Here is a tiny trained network, its code and every weight. The questions are about switching its units off for an input and a target symbol, where a switched-off unit gives its printed mean instead of its output.

import numpy as np


def w(rows, s, z=0):
    codes = np.array(rows[::2]) - 128.0
    scale = np.full(codes.shape[1], s)
    scale[-1] = z or s
    return codes * scale


def norm(h):
    return h / np.sqrt((h * h).mean(-1, keepdims=True) + 1e-5)


def f(y):
    return y / 2 * (1 + np.tanh(0.7978845608 * (y + 0.044715 * y**3)))


def softmax(a):
    e = np.exp(a - a.max(-1, keepdims=True))
    return e / e.sum(-1, keepdims=True)


def log_softmax(a):
    a = a - a.max(-1, keepdims=True)
    return a - np.log(np.exp(a).sum(-1, keepdims=True))


def net(x, mask):
    ids = ['αδζημστφω'.index(c) for c in x.split()]
    T = len(ids)
    res = E[ids] + P[:T]
    u = 0
    for l in range(2):
        r = norm(res)
        for j in range(2):
            rows = slice(3 * j, 3 * j + 3)
            q, k, v = (r @ M[l][rows].T for M in (Q, K, V))
            z = softmax(np.where(np.tri(T) > 0, q @ k.T / 3**0.5, -1e9)) @ v
            o = O[l][rows]
            res = res + np.where(mask[u + j], z, o[:, -1]) @ o[:, :-1]
        u += 2
        y = f(norm(res) @ A[l][:, :-1].T + A[l][:, -1])
        res = res + np.where(mask[u : u + 8], y, B[l][:, -1]) @ B[l][:, :-1]
        u += 8
    return log_softmax(norm(res)[-1] @ U[:, :-1].T + U[:, -1])


Q, K, V, O, A, B = {}, {}, {}, {}, {}, {}
E = w([
[21,209,187,176,116],'α',
[190,132,159,131,86],'δ',
[113,97,150,155,179],'ζ',
[50,234,192,181,255],'η',
[197,148,159,109,84],'μ',
[2,188,106,114,111],'σ',
[195,136,159,110,111],'τ',
[92,119,28,64,31],'φ',
[140,98,156,136,230],'ω',
],0.0094)
P = w([
[69,149,10,205,160],'0',
[174,136,152,63,165],'1',
[182,97,163,73,161],'2',
[201,77,172,79,156],'3',
[159,25,217,44,59],'4',
[167,4,227,32,50],'5',
],0.0044)
Q[0] = w([
[189,44,20,86,51],'0.h0',
[228,85,54,104,188],'0.h0',
[82,178,73,136,2],'0.h0',
[44,12,139,114,155],'0.h1',
[120,234,170,127,81],'0.h1',
[155,191,82,55,124],'0.h1',
],0.0083)
K[0] = w([
[179,46,83,44,111],'0.h0',
[177,54,46,123,175],'0.h0',
[91,71,229,25,100],'0.h0',
[88,85,193,23,111],'0.h1',
[92,196,97,184,102],'0.h1',
[134,96,2,176,96],'0.h1',
],0.0091)
V[0] = w([
[215,138,215,123,90],'0.h0',
[93,171,193,130,29],'0.h0',
[92,125,162,131,40],'0.h0',
[65,187,137,81,81],'0.h1',
[143,232,172,17,144],'0.h1',
[183,62,3,59,166],'0.h1',
],0.0049)
O[0] = w([
[52,189,132,119,194,194],'0.h0',
[150,186,176,237,153,252],'0.h0',
[145,157,133,193,102,192],'0.h0',
[177,110,199,30,98,182],'0.h1',
[103,161,134,2,80,197],'0.h1',
[99,173,182,209,84,56],'0.h1',
],0.0053,0.0021)
A[0] = w([
[2,71,24,76,169,6],'0.n0',
[105,65,170,162,217,36],'0.n1',
[185,178,119,188,81,73],'0.n2',
[156,189,138,78,96,111],'0.n3',
[65,8,136,111,138,38],'0.n4',
[250,112,48,43,152,31],'0.n5',
[182,181,179,104,63,141],'0.n6',
[91,86,95,185,254,16],'0.n7',
],0.0061,0.0024)
B[0] = w([
[106,131,10,146,208,126],'0.n0',
[118,209,254,133,158,140],'0.n1',
[117,80,90,82,193,143],'0.n2',
[134,59,85,110,155,196],'0.n3',
[166,154,102,120,235,119],'0.n4',
[43,93,77,231,119,160],'0.n5',
[153,84,102,88,207,252],'0.n6',
[140,87,201,60,49,145],'0.n7',
],0.0052,0.0041)
Q[1] = w([
[164,111,9,131,154],'1.h0',
[180,130,122,139,204],'1.h0',
[118,102,128,196,122],'1.h0',
[164,108,137,145,176],'1.h1',
[129,145,176,204,205],'1.h1',
[63,162,128,116,138],'1.h1',
],0.012)
K[1] = w([
[141,152,11,221,121],'1.h0',
[132,163,119,216,183],'1.h0',
[159,54,150,186,97],'1.h0',
[127,103,88,150,163],'1.h1',
[63,237,64,255,193],'1.h1',
[69,203,160,82,127],'1.h1',
],0.009)
V[1] = w([
[73,143,90,141,1],'1.h0',
[30,235,149,144,140],'1.h0',
[69,57,237,169,192],'1.h0',
[151,132,165,85,177],'1.h1',
[187,132,177,214,72],'1.h1',
[213,111,97,117,19],'1.h1',
],0.0045)
O[1] = w([
[79,85,227,172,157,28],'1.h0',
[17,114,74,107,201,219],'1.h0',
[134,18,3,179,123,145],'1.h0',
[151,187,129,71,129,185],'1.h1',
[81,37,189,108,152,4],'1.h1',
[58,97,108,196,243,130],'1.h1',
],0.0049,0.0018)
A[1] = w([
[56,89,177,171,169,177],'1.n0',
[94,173,226,117,169,157],'1.n1',
[200,88,164,161,183,128],'1.n2',
[110,119,185,108,74,165],'1.n3',
[204,100,178,101,134,2],'1.n4',
[2,186,2,158,29,65],'1.n5',
[86,240,218,180,162,16],'1.n6',
[93,225,78,109,156,65],'1.n7',
],0.0086,0.0037)
B[1] = w([
[156,206,137,80,126,199],'1.n0',
[72,71,96,128,71,254],'1.n1',
[75,151,126,163,115,212],'1.n2',
[133,63,129,58,192,194],'1.n3',
[164,151,108,115,67,173],'1.n4',
[20,245,74,181,1,245],'1.n5',
[97,244,35,197,11,177],'1.n6',
[136,72,170,109,98,204],'1.n7',
],0.0086,0.0037)
U = w([
[159,86,253,177,47,80],'α',
[45,83,209,41,132,22],'δ',
[153,66,82,209,119,117],'ζ',
[235,243,146,85,119,100],'η',
[94,201,76,137,28,167],'μ',
[177,103,123,214,92,116],'σ',
[101,111,115,107,228,179],'τ',
[141,168,205,205,180,255],'φ',
[153,127,1,138,159,26],'ω',
],0.0076,0.0034)

Each question gives the input, a string of symbols that net reads in full, and the target symbol t.
The units are the heads (3 rows each of Q, K, V and O) and the neurons (one row each of A and B). Each row of codes is followed by its name. A weight is (code - 128) times the scale printed after its matrix; where a second scale follows, it is the last column's (O, A, B and U).
mask holds one flag per unit, layer by layer, with each layer's heads first. A switched-off unit (its flag False) gives its mean, the last column of its rows in O or B, instead of its output. The means were averaged over made-up inputs and are rounded, as every weight is.
A unit's drop is (log p(t) with every unit on - log p(t) with that unit switched off) / (log p(t) with every unit on - log p(t) with every unit switched off).
The circuit of an input: a set's keep is (log p(t) with only the set's units on - log p(t) with every unit switched off) / (log p(t) with every unit on - log p(t) with every unit switched off). Starting from the 12 units with the biggest drops (on a tie, the unit counted first), units are removed one at a time, each time the one whose removal leaves the highest keep (on an exact tie, the one counted first), for as long as the keep stays at least 0.8.
units of the circuit, in order: the units of the circuit, biggest drop first
most important unit: the unit with the biggest drop
top k neurons: the k neurons with the biggest drops, biggest first
k most important neurons of layer l: the k neurons of layer l with the biggest drops, biggest first
which heads matter: for each layer, one digit per head in row order, 1 if its drop is at least 0.15 and else 0, layers parted by /
input φ τ τ, target α: most important unit	1.h0
input τ σ α μ φ ω, target τ: units of the circuit, in order	[0.n4; 1.n7]
input α η α, target δ: units of the circuit, in order	[0.h1; 1.h0; 1.n6; 1.n7]
input η μ τ, target ω: units of the circuit, in order	[0.n5; 1.h0; 1.n5]
input δ α σ φ τ τ, target δ: units of the circuit, in order	[1.h1; 1.n6]
input σ α φ τ, target δ: which heads matter	01 / 11
input ζ φ δ ζ, target ζ: units of the circuit, in order	[1.h0; 0.h1]
input μ σ α ζ σ, target δ: which heads matter	11 / 10
input σ μ δ, target δ: units of the circuit, in order	[1.h0; 0.n6; 1.n6]
input τ ω δ η ζ, target τ: units of the circuit, in order	[0.h0; 0.h1; 0.n4]
input α α μ, target τ: which heads matter	00 / 10
input ζ δ ζ ω ω, target ζ: which heads matter	11 / 10
input ω α φ δ, target ζ: which heads matter	00 / 01
input φ μ δ η α α, target δ: top neuron	[1.n3]
input σ σ α η, target μ: top 2 neurons	[1.n6; 1.n1]
input φ η σ α η ω, target φ: which heads matter	11 / 10
input φ η τ, target α: 2 most important neurons of layer 0	[0.n5; 0.n1]
input φ ω μ, target α: 3 most important neurons of layer 0	[0.n7; 0.n6; 0.n1]
input ζ α φ ζ, target ζ: 2 most important neurons of layer 1	[1.n5; 1.n2]
input μ τ μ δ α ω, target μ: 2 most important neurons of layer 0	[0.n2; 0.n6]
input α ω ω, target α: top neuron	[0.n7]
input τ φ η φ ζ ζ, target τ: which heads matter	10 / 10
input δ η μ ζ, target δ: top 2 neurons	[0.n7; 0.n1]
input μ τ φ μ μ ζ, target μ: 3 most important neurons of layer 0	[0.n1; 0.n2; 0.n4]
input φ μ η σ ζ ω, target φ: which heads matter	11 / 11
input α α δ, target τ: which heads matter	00 / 10
input φ δ σ σ α ζ, target φ: 2 most important neurons of layer 0	[0.n4; 0.n1]
